Below is a small trained network, with its code and all its weights. Each question gives an input and a class and asks what happens when units are switched off, that is, made to give their printed mean instead of their output.

import numpy as np


def w(rows, s, z=0):
    codes = np.array(rows[::2]) - 128.0
    scale = np.full(codes.shape[1], s)
    scale[-1] = z or s
    return codes * scale


def norm(h):
    return h / np.sqrt((h * h).mean(-1, keepdims=True) + 1e-5)


def f(y):
    return y / 2 * (1 + np.tanh(0.7978845608 * (y + 0.044715 * y**3)))


def log_softmax(a):
    a = a - a.max(-1, keepdims=True)
    return a - np.log(np.exp(a).sum(-1, keepdims=True))


def net(x, mask):
    res = np.array(x, float).reshape(1, 8) / 4 @ E
    u = 0
    for l in range(3):
        y = f(norm(res) @ A[l][:, :-1].T + A[l][:, -1])
        res = res + np.where(mask[u : u + 10], y, B[l][:, -1]) @ B[l][:, :-1]
        u += 10
    return log_softmax(norm(res)[-1] @ U[:, :-1].T + U[:, -1])


A, B = {}, {}
E = w([
[31,142,133,185,117],'x0',
[251,97,66,201,197],'x1',
[110,93,179,97,97],'x2',
[119,188,40,42,153],'x3',
[221,155,175,45,118],'x4',
[174,196,191,192,112],'x5',
[102,161,138,70,237],'x6',
[117,19,160,139,235],'x7',
],0.0019)
A[0] = w([
[70,188,97,109,182,218],'L0N0',
[178,81,179,162,97,156],'L0N1',
[152,112,153,126,173,24],'L0N2',
[106,135,84,146,122,160],'L0N3',
[201,181,46,57,159,141],'L0N4',
[69,101,159,104,98,20],'L0N5',
[140,86,162,60,146,233],'L0N6',
[74,95,124,156,77,151],'L0N7',
[113,87,126,169,171,12],'L0N8',
[129,182,114,153,254,43],'L0N9',
],0.0076,0.0011)
B[0] = w([
[168,107,184,212,79,228],'L0N0',
[169,168,106,140,196,213],'L0N1',
[157,110,121,172,101,135],'L0N2',
[146,125,131,148,97,156],'L0N3',
[125,37,76,79,77,253],'L0N4',
[42,107,138,87,156,166],'L0N5',
[136,208,88,177,164,198],'L0N6',
[90,179,100,141,186,200],'L0N7',
[104,159,109,118,90,159],'L0N8',
[94,2,213,143,103,213],'L0N9',
],0.0043,0.0026)
A[1] = w([
[225,102,109,119,136,93],'L1N0',
[240,112,198,205,158,2],'L1N1',
[126,39,200,106,187,41],'L1N2',
[33,114,129,117,171,77],'L1N3',
[131,86,185,113,146,44],'L1N4',
[73,89,85,128,137,212],'L1N5',
[90,152,131,175,74,187],'L1N6',
[182,98,13,79,99,45],'L1N7',
[132,253,163,4,33,130],'L1N8',
[143,124,172,117,92,161],'L1N9',
],0.0049,0.0013)
B[1] = w([
[119,99,106,115,201,188],'L1N0',
[117,99,122,169,195,226],'L1N1',
[64,147,79,255,5,173],'L1N2',
[59,95,206,66,211,191],'L1N3',
[105,100,101,158,104,121],'L1N4',
[137,189,150,100,138,214],'L1N5',
[156,182,21,83,152,211],'L1N6',
[113,31,141,70,165,193],'L1N7',
[164,154,186,185,21,251],'L1N8',
[168,105,117,132,112,148],'L1N9',
],0.004,0.0018)
A[2] = w([
[109,111,185,138,151,90],'L2N0',
[152,112,198,138,156,239],'L2N1',
[170,134,33,165,121,255],'L2N2',
[25,181,125,145,151,122],'L2N3',
[197,141,137,105,211,14],'L2N4',
[66,130,113,86,157,246],'L2N5',
[174,158,87,194,162,202],'L2N6',
[119,65,71,127,216,101],'L2N7',
[126,91,109,159,253,87],'L2N8',
[132,92,175,135,75,158],'L2N9',
],0.0067,0.00072)
B[2] = w([
[50,53,109,144,113,151],'L2N0',
[175,96,67,184,98,164],'L2N1',
[74,221,139,5,227,202],'L2N2',
[138,108,197,41,188,243],'L2N3',
[149,31,174,183,187,157],'L2N4',
[180,121,254,149,128,181],'L2N5',
[142,184,47,139,196,209],'L2N6',
[119,139,130,89,43,229],'L2N7',
[170,152,142,154,98,252],'L2N8',
[104,216,98,173,122,165],'L2N9',
],0.0039,0.0028)
U = w([
[120,242,69,124,198,2],'0',
[201,123,86,193,222,159],'1',
[146,217,157,113,1,120],'2',
[75,61,133,237,99,118],'3',
[37,144,253,106,159,169],'4',
[180,39,74,52,76,180],'5',
],0.0096,0.0025)

Each question gives the input, the list of numbers given to net, and the class t.
The units are the neurons (one row each of A and B). Each row of codes is followed by its name. A weight is (code - 128) times the scale printed after its matrix; where a second scale follows, it is the last column's (A, B and U).
mask holds one flag per neuron, layer by layer. A switched-off neuron (its flag False) gives its mean, the last column of its row in B, instead of its output. The means were averaged over made-up inputs and are rounded, as every weight is.
A unit's drop is (log p(t) with every unit on - log p(t) with that unit switched off) / (log p(t) with every unit on - log p(t) with every unit switched off).
The circuit of an input: a set's keep is (log p(t) with only the set's units on - log p(t) with every unit switched off) / (log p(t) with every unit on - log p(t) with every unit switched off). Starting from the 12 units with the biggest drops (on a tie, the unit counted first), units are removed one at a time, each time the one whose removal leaves the highest keep (on an exact tie, the one counted first), for as long as the keep stays at least 0.8.
units of the circuit, in order: the units of the circuit, biggest drop first
top k neurons: the k neurons with the biggest drops, biggest first
top k neurons in layer l: the k neurons of layer l with the biggest drops, biggest first
drop when u is switched off: that unit's drop, to one decimal
input [8,-1,3,0,-6,8,-2,-3], class 0: top 2 neurons : [L0N9; L1N6]
input [-2,5,-7,7,-8,-4,-7,4], class 5: units of the circuit, in order : [L1N7; L2N7; L0N6]
input [8,7,-6,-8,2,-2,8,6], class 3: units of the circuit, in order : [L0N9; L1N2]
input [-3,-3,1,-7,7,-4,5,3], class 1: top neuron : [L0N6]
input [0,6,-2,4,7,-6,2,8], class 5: units of the circuit, in order : [L0N4; L2N7]
input [-8,-6,3,-8,0,2,7,-4], class 2: units of the circuit, in order : [L1N8; L0N9]
input [-6,2,2,1,8,2,-7,3], class 1: units of the circuit, in order : [L0N1; L1N1]
input [8,8,0,3,8,3,0,6], class 3: units of the circuit, in order : [L0N9; L1N2]
input [-4,0,-5,-8,-7,-6,6,-4], class 4: top 2 neurons : [L0N8; L2N3]
input [6,1,-2,1,-6,7,7,2], class 3: top 2 neurons : [L0N9; L0N0]
input [5,0,6,1,1,5,2,8], class 3: top 2 neurons : [L2N2; L0N9]
input [-1,-1,-2,-7,6,-3,6,-1], class 1: top 2 neurons : [L0N6; L2N4]
input [2,4,5,3,-6,-8,-4,3], class 4: top 2 neurons : [L0N4; L2N5]
input [-5,2,-6,8,4,-2,-2,-4], class 5: units of the circuit, in order : [L0N4]
input [7,2,1,-1,5,-5,8,0], class 3: top 2 neurons : [L0N9; L0N0]
input [6,2,-3,-8,7,-6,0,0], class 1: top 2 neurons in layer 1 : [L1N2; L1N6]
input [7,1,7,1,-8,2,-4,-3], class 4: top 2 neurons in layer 2 : [L2N3; L2N5]
input [-8,7,-3,6,-3,0,-8,-8], class 5: top 2 neurons : [L0N4; L1N7]
input [2,-7,-3,4,1,5,6,-3], class 2: drop when L0N0 is switched off : 0.1
input [-4,1,1,4,6,4,6,-2], class 5: units of the circuit, in order : [L0N4]
input [-2,-7,-8,5,1,-5,-8,4], class 4: top 2 neurons in layer 0 : [L0N5; L0N7]
input [-6,-3,-6,-1,-5,5,5,-1], class 3: drop when L0N9 is switched off : 0.4
